Here is a tiny trained network, its code and every weight. The questions are about switching its units off for an input and a class, where a switched-off unit gives its printed mean instead of its output.

import numpy as np


def w(rows, s, z=0):
    codes = np.array(rows[::2]) - 128.0
    scale = np.full(codes.shape[1], s)
    scale[-1] = z or s
    return codes * scale


def f(y):
    return np.maximum(y, 0)


def log_softmax(a):
    a = a - a.max(-1, keepdims=True)
    return a - np.log(np.exp(a).sum(-1, keepdims=True))


def net(x, mask):
    res = np.array(x, float).reshape(1, 5) / 4 @ E
    y = f(res @ A[0][:, :-1].T + A[0][:, -1])
    res = res + np.where(mask, y, B[0][:, -1]) @ B[0][:, :-1]
    return log_softmax(res[-1] @ U[:, :-1].T + U[:, -1])


A, B = {}, {}
E = w([
[36,128,34,79,152,151,117,156,38,163],'x0',
[129,118,160,203,204,150,188,56,96,166],'x1',
[108,123,166,126,80,117,252,153,46,99],'x2',
[177,153,75,40,120,140,193,95,164,165],'x3',
[146,34,185,114,143,63,112,167,93,182],'x4',
],0.013)
A[0] = w([
[109,143,141,142,67,109,209,126,55,77,83],'neuron 0',
[164,14,149,76,159,15,89,158,111,182,100],'neuron 1',
[170,133,188,144,122,72,160,104,186,59,71],'neuron 2',
[168,177,60,135,209,106,39,114,169,185,103],'neuron 3',
[85,153,122,175,105,167,109,115,131,90,122],'neuron 4',
[109,109,83,101,144,134,123,125,73,144,74],'neuron 5',
[158,104,73,79,124,96,193,146,164,148,151],'neuron 6',
[115,136,123,131,95,66,207,153,79,96,22],'neuron 7',
[138,133,117,66,56,130,79,229,133,85,73],'neuron 8',
[135,90,137,147,206,170,157,71,122,166,90],'neuron 9',
[150,166,115,68,176,119,168,133,147,183,129],'neuron 10',
[192,120,177,151,105,112,130,125,174,77,91],'neuron 11',
[62,142,64,143,140,143,87,114,59,158,2],'neuron 12',
[136,128,146,122,129,53,178,166,101,135,101],'neuron 13',
[106,161,146,171,144,140,66,140,122,136,114],'neuron 14',
[132,193,158,176,155,109,153,74,96,198,80],'neuron 15',
[138,15,171,121,111,117,154,128,131,187,109],'neuron 16',
[132,125,123,176,134,115,66,123,125,106,86],'neuron 17',
[85,92,155,172,164,128,132,172,139,116,142],'neuron 18',
[66,134,73,106,141,118,117,142,66,137,52],'neuron 19',
[134,89,132,114,172,118,72,127,160,194,118],'neuron 20',
[141,125,141,127,76,136,177,155,69,91,20],'neuron 21',
[88,151,85,160,102,200,153,72,169,12,149],'neuron 22',
[123,191,78,139,139,171,131,94,156,40,31],'neuron 23',
[74,129,151,202,174,109,111,197,105,43,186],'neuron 24',
[114,142,62,114,151,153,105,158,72,185,46],'neuron 25',
[129,129,146,44,85,111,97,166,153,85,43],'neuron 26',
[130,124,95,113,82,83,77,128,149,133,81],'neuron 27',
[51,126,117,81,137,135,137,139,71,146,38],'neuron 28',
[122,97,63,107,217,116,165,152,91,127,81],'neuron 29',
[98,110,158,178,219,154,151,43,107,194,124],'neuron 30',
[247,173,95,78,139,145,163,128,143,233,155],'neuron 31',
[72,126,149,142,97,77,104,176,136,96,143],'neuron 32',
],0.011,0.0031)
B[0] = w([
[143,125,67,172,158,158,152,206,129,200,225],'neuron 0',
[148,215,154,89,207,126,106,114,51,104,250],'neuron 1',
[135,155,221,193,2,188,110,135,171,117,230],'neuron 2',
[155,109,68,208,158,185,158,227,180,200,237],'neuron 3',
[172,131,87,80,149,124,114,116,82,92,180],'neuron 4',
[152,119,193,161,114,121,125,116,123,113,181],'neuron 5',
[122,75,151,61,97,90,134,139,94,138,205],'neuron 6',
[180,130,93,179,145,195,185,225,143,171,201],'neuron 7',
[37,124,118,138,180,113,181,148,137,68,225],'neuron 8',
[33,122,105,174,119,119,116,168,162,13,204],'neuron 9',
[152,46,94,112,69,64,163,111,48,147,197],'neuron 10',
[107,161,202,177,42,135,72,122,131,133,224],'neuron 11',
[129,161,193,162,55,149,77,127,161,154,193],'neuron 12',
[187,161,88,164,191,186,149,125,125,157,186],'neuron 13',
[103,97,83,91,86,78,160,149,114,200,175],'neuron 14',
[68,121,132,81,115,139,143,163,134,70,195],'neuron 15',
[179,176,124,87,169,134,105,121,62,87,210],'neuron 16',
[157,62,117,142,115,109,109,130,137,181,175],'neuron 17',
[141,103,83,71,87,87,132,116,99,148,177],'neuron 18',
[129,134,222,174,49,132,99,97,112,98,199],'neuron 19',
[209,173,58,171,164,176,183,157,139,163,196],'neuron 20',
[132,135,68,199,178,147,181,185,190,194,190],'neuron 21',
[183,169,127,37,185,126,80,137,43,139,237],'neuron 22',
[171,164,111,107,178,114,80,137,77,99,213],'neuron 23',
[175,39,91,39,47,60,125,99,81,163,216],'neuron 24',
[144,171,171,151,52,148,32,115,151,120,192],'neuron 25',
[17,128,98,119,104,139,155,157,169,62,198],'neuron 26',
[143,138,93,167,141,130,212,167,159,65,177],'neuron 27',
[106,142,191,171,98,176,74,117,125,151,197],'neuron 28',
[129,121,177,108,129,146,112,160,155,102,187],'neuron 29',
[83,133,76,125,125,67,181,194,120,41,236],'neuron 30',
[154,41,160,71,45,114,153,143,73,146,241],'neuron 31',
[125,76,106,59,127,135,132,123,127,103,184],'neuron 32',
],0.0073,0.016)
U = w([
[117,139,224,176,70,133,84,122,156,127,115],'0',
[140,112,60,183,159,144,143,159,155,199,133],'1',
[7,109,98,121,137,91,155,146,146,26,124],'2',
[132,7,109,67,80,68,127,107,96,173,120],'3',
[166,209,127,72,192,119,93,111,80,113,130],'4',
[118,102,119,128,119,119,126,113,114,120,247],'5',
[83,120,119,146,160,126,131,53,133,149,105],'6',
[87,156,127,135,160,98,140,66,151,146,105],'7',
],0.013,0.011)

Each question gives the input, the list of numbers given to net, and the class t.
The units are the neurons (one row each of A and B). Each row of codes is followed by its name. A weight is (code - 128) times the scale printed after its matrix; where a second scale follows, it is the last column's (A, B and U).
mask holds one flag per neuron, in row order. A switched-off neuron (its flag False) gives its mean, the last column of its row in B, instead of its output. The means were averaged over made-up inputs and are rounded, as every weight is.
A unit's drop is (log p(t) with every unit on - log p(t) with that unit switched off) / (log p(t) with every unit on - log p(t) with every unit switched off).
The circuit of an input: a set's keep is (log p(t) with only the set's units on - log p(t) with every unit switched off) / (log p(t) with every unit on - log p(t) with every unit switched off). Starting from the 12 units with the biggest drops (on a tie, the unit counted first), units are removed one at a time, each time the one whose removal leaves the highest keep (on an exact tie, the one counted first), for as long as the keep stays at least 0.8.
units of the circuit, in order: the units of the circuit, biggest drop first
most important unit: the unit with the biggest drop
k most important neurons: the k neurons with the biggest drops, biggest first
drop when u is switched off: that unit's drop, to one decimal
input [-5,5,5,-8,5], class 3: units of the circuit, in order => neuron 24
input [-6,0,-8,-6,1], class 1: 2 most important neurons => neuron 3; neuron 20
input [-4,2,2,3,-6], class 4: 2 most important neurons => neuron 22; neuron 23
input [4,-4,-4,3,0], class 0: units of the circuit, in order => neuron 25; neuron 19
input [0,2,4,5,-5], class 3: 3 most important neurons => neuron 1; neuron 31; neuron 10
input [-2,1,-7,-6,2], class 1: 2 most important neurons => neuron 3; neuron 20
input [-7,-7,3,7,-1], class 0: 2 most important neurons => neuron 2; neuron 11
input [6,-2,6,2,-7], class 4: 3 most important neurons => neuron 22; neuron 2; neuron 23
input [0,7,3,7,-1], class 2: 3 most important neurons => neuron 9; neuron 30; neuron 24
input [-2,7,7,-4,-6], class 1: 4 most important neurons => neuron 0; neuron 7; neuron 21; neuron 8
input [-4,2,-5,-2,-4], class 1: 3 most important neurons => neuron 3; neuron 1; neuron 19
input [8,0,-1,-8,-8], class 0: 2 most important neurons => neuron 12; neuron 19
input [-1,-8,-6,6,-7], class 2: 2 most important neurons => neuron 26; neuron 8
input [4,7,5,-4,4], class 2: most important unit => neuron 30
input [0,-1,-4,8,-7], class 3: 2 most important neurons => neuron 31; neuron 10
input [-1,-3,-6,-5,-2], class 1: drop when neuron 3 is switched off => 0.6
input [2,5,-3,8,-2], class 3: drop when neuron 31 is switched off => 0.3
input [8,2,5,-7,4], class 0: drop when neuron 12 is switched off => 0.3
